Here is a tiny trained network, its code and every weight. The questions are about switching its units off for an input and a class, where a switched-off unit gives its printed mean instead of its output.

import numpy as np


def w(rows, s, z=0):
    codes = np.array(rows[::2]) - 128.0
    scale = np.full(codes.shape[1], s)
    scale[-1] = z or s
    return codes * scale


def norm(h):
    return h / np.sqrt((h * h).mean(-1, keepdims=True) + 1e-5)


def f(y):
    return y / 2 * (1 + np.tanh(0.7978845608 * (y + 0.044715 * y**3)))


def log_softmax(a):
    a = a - a.max(-1, keepdims=True)
    return a - np.log(np.exp(a).sum(-1, keepdims=True))


def net(x, mask):
    res = np.array(x, float).reshape(1, 6) / 4 @ E
    u = 0
    for l in range(2):
        y = f(norm(res) @ A[l][:, :-1].T + A[l][:, -1])
        res = res + np.where(mask[u : u + 16], y, B[l][:, -1]) @ B[l][:, :-1]
        u += 16
    return log_softmax(norm(res)[-1] @ U[:, :-1].T + U[:, -1])


A, B = {}, {}
E = w([
[151,146,178,74,255],'x0',
[253,134,119,170,143],'x1',
[184,147,174,52,71],'x2',
[128,124,123,128,130],'x3',
[132,181,57,108,123],'x4',
[140,80,96,106,148],'x5',
],0.0073)
A[0] = w([
[137,3,157,120,135,71],'L0N1',
[148,92,1,39,126,150],'L0N2',
[84,157,154,115,125,103],'L0N3',
[122,197,120,115,216,166],'L0N4',
[115,109,131,69,108,44],'L0N5',
[48,134,115,123,120,117],'L0N6',
[110,131,203,137,97,114],'L0N7',
[140,75,184,100,126,168],'L0N8',
[98,133,155,125,181,77],'L0N9',
[120,118,174,162,116,103],'L0N10',
[77,119,109,216,176,10],'L0N11',
[82,120,143,123,136,84],'L0N12',
[133,108,99,141,165,224],'L0N13',
[166,190,102,124,87,31],'L0N14',
[118,101,137,99,101,2],'L0N15',
[135,78,146,125,100,33],'L0N16',
],0.012,0.0034)
B[0] = w([
[63,254,189,172,129,167],'L0N1',
[76,202,187,162,133,209],'L0N2',
[110,122,94,150,171,159],'L0N3',
[88,78,234,199,99,254],'L0N4',
[154,136,97,105,113,137],'L0N5',
[126,130,47,124,166,206],'L0N6',
[136,199,117,139,191,169],'L0N7',
[111,171,73,139,126,184],'L0N8',
[164,58,110,108,100,165],'L0N9',
[75,165,85,109,150,140],'L0N10',
[139,173,64,206,158,181],'L0N11',
[185,67,104,101,180,146],'L0N12',
[130,87,122,194,167,183],'L0N13',
[87,143,98,134,201,159],'L0N14',
[123,78,141,110,129,118],'L0N15',
[122,122,199,98,111,124],'L0N16',
],0.0082,0.0053)
A[1] = w([
[144,190,120,47,122,67],'L1N1',
[89,110,184,145,142,197],'L1N2',
[89,234,99,123,189,121],'L1N3',
[144,92,204,54,205,145],'L1N4',
[218,106,132,196,137,125],'L1N5',
[145,160,139,38,67,174],'L1N6',
[70,108,94,74,147,126],'L1N7',
[90,164,133,179,116,110],'L1N8',
[122,157,67,179,3,164],'L1N9',
[83,126,79,129,46,103],'L1N10',
[175,198,92,84,149,142],'L1N11',
[111,131,59,143,152,229],'L1N12',
[178,167,174,35,109,92],'L1N13',
[150,227,176,250,111,253],'L1N14',
[65,70,120,105,155,158],'L1N15',
[86,108,93,147,153,71],'L1N16',
],0.011,0.004)
B[1] = w([
[119,123,66,158,87,141],'L1N1',
[102,168,147,77,82,169],'L1N2',
[109,170,175,93,120,186],'L1N3',
[131,42,160,167,89,162],'L1N4',
[188,125,32,49,99,158],'L1N5',
[143,137,25,244,254,149],'L1N6',
[249,151,64,53,129,143],'L1N7',
[135,172,149,108,146,162],'L1N8',
[124,38,238,126,165,177],'L1N9',
[192,97,188,140,119,150],'L1N10',
[106,136,126,116,175,146],'L1N11',
[169,137,167,104,165,168],'L1N12',
[104,128,119,230,148,147],'L1N13',
[86,144,114,50,127,251],'L1N14',
[224,162,100,67,39,148],'L1N15',
[186,141,152,138,100,142],'L1N16',
],0.008,0.014)
U = w([
[129,65,196,151,116,173],'0',
[106,206,144,92,145,160],'1',
[121,176,72,248,185,118],'2',
[129,161,126,80,153,191],'3',
[187,137,62,34,125,117],'4',
[107,172,143,87,149,139],'5',
[140,131,78,140,78,35],'6',
[127,94,47,166,57,2],'7',
],0.016,0.0083)

Each question gives the input, the list of numbers given to net, and the class t.
The units are the neurons (one row each of A and B). Each row of codes is followed by its name. A weight is (code - 128) times the scale printed after its matrix; where a second scale follows, it is the last column's (A, B and U).
mask holds one flag per neuron, layer by layer. A switched-off neuron (its flag False) gives its mean, the last column of its row in B, instead of its output. The means were averaged over made-up inputs and are rounded, as every weight is.
A unit's drop is (log p(t) with every unit on - log p(t) with that unit switched off) / (log p(t) with every unit on - log p(t) with every unit switched off).
The circuit of an input: a set's keep is (log p(t) with only the set's units on - log p(t) with every unit switched off) / (log p(t) with every unit on - log p(t) with every unit switched off). Starting from the 12 units with the biggest drops (on a tie, the unit counted first), units are removed one at a time, each time the one whose removal leaves the highest keep (on an exact tie, the one counted first), for as long as the keep stays at least 0.8.
units of the circuit, in order: the units of the circuit, biggest drop first
k most important neurons: the k neurons with the biggest drops, biggest first
top k neurons in layer l: the k neurons of layer l with the biggest drops, biggest first
input [2,5,-8,-1,8,0], class 1: units of the circuit, in order => L1N14, L1N6
input [-6,5,6,7,-8,0], class 1: units of the circuit, in order => L0N1, L1N4
input [-8,-8,5,-4,-3,1], class 0: units of the circuit, in order => L1N9
input [3,-7,4,-4,6,1], class 4: units of the circuit, in order => L1N7, L0N1
input [8,6,-1,4,3,6], class 0: units of the circuit, in order => L1N4, L0N4
input [5,8,-7,-3,6,-6], class 4: units of the circuit, in order => L1N5, L0N2
input [-5,-7,3,-5,6,1], class 4: 3 most important neurons => L1N7, L0N4, L0N1
input [-5,-4,7,3,-4,2], class 2: 2 most important neurons => L1N6, L0N4
input [-5,7,-5,6,-4,4], class 4: 2 most important neurons => L1N5, L0N4
input [-7,-8,-1,-5,5,-2], class 4: units of the circuit, in order => L1N7, L0N4, L0N1
input [-8,-5,3,-2,4,-8], class 0: 2 most important neurons => L1N9, L1N10
input [6,-3,7,-7,6,3], class 2: units of the circuit, in order => L1N6, L1N13, L1N14
input [-6,7,-2,-7,-8,1], class 1: 2 most important neurons => L0N1, L1N14
input [4,-8,8,7,-6,2], class 2: 3 most important neurons => L1N6, L1N13, L1N14
input [7,6,2,2,-4,-2], class 0: most important neuron => L1N4
input [-6,6,-3,-1,-7,-3], class 1: units of the circuit, in order => L1N14, L1N4
input [-4,-6,-1,4,4,5], class 4: top 2 neurons in layer 1 => L1N7, L1N15
input [-6,6,2,4,6,2], class 0: 4 most important neurons => L1N9, L0N7, L0N1, L0N11
input [-8,-6,8,-3,3,-2], class 0: 2 most important neurons => L1N9, L1N10
input [-5,-6,6,-6,-4,-6], class 2: 2 most important neurons => L1N6, L0N4
input [-5,8,-2,3,2,-3], class 4: most important neuron => L1N5
input [5,-2,-4,3,-3,3], class 0: top 2 neurons in layer 0 => L0N4, L0N9
input [-4,5,5,-2,-7,4], class 1: 2 most important neurons => L0N1, L1N14
input [-6,-8,4,3,-4,-6], class 4: top 2 neurons in layer 0 => L0N4, L0N2
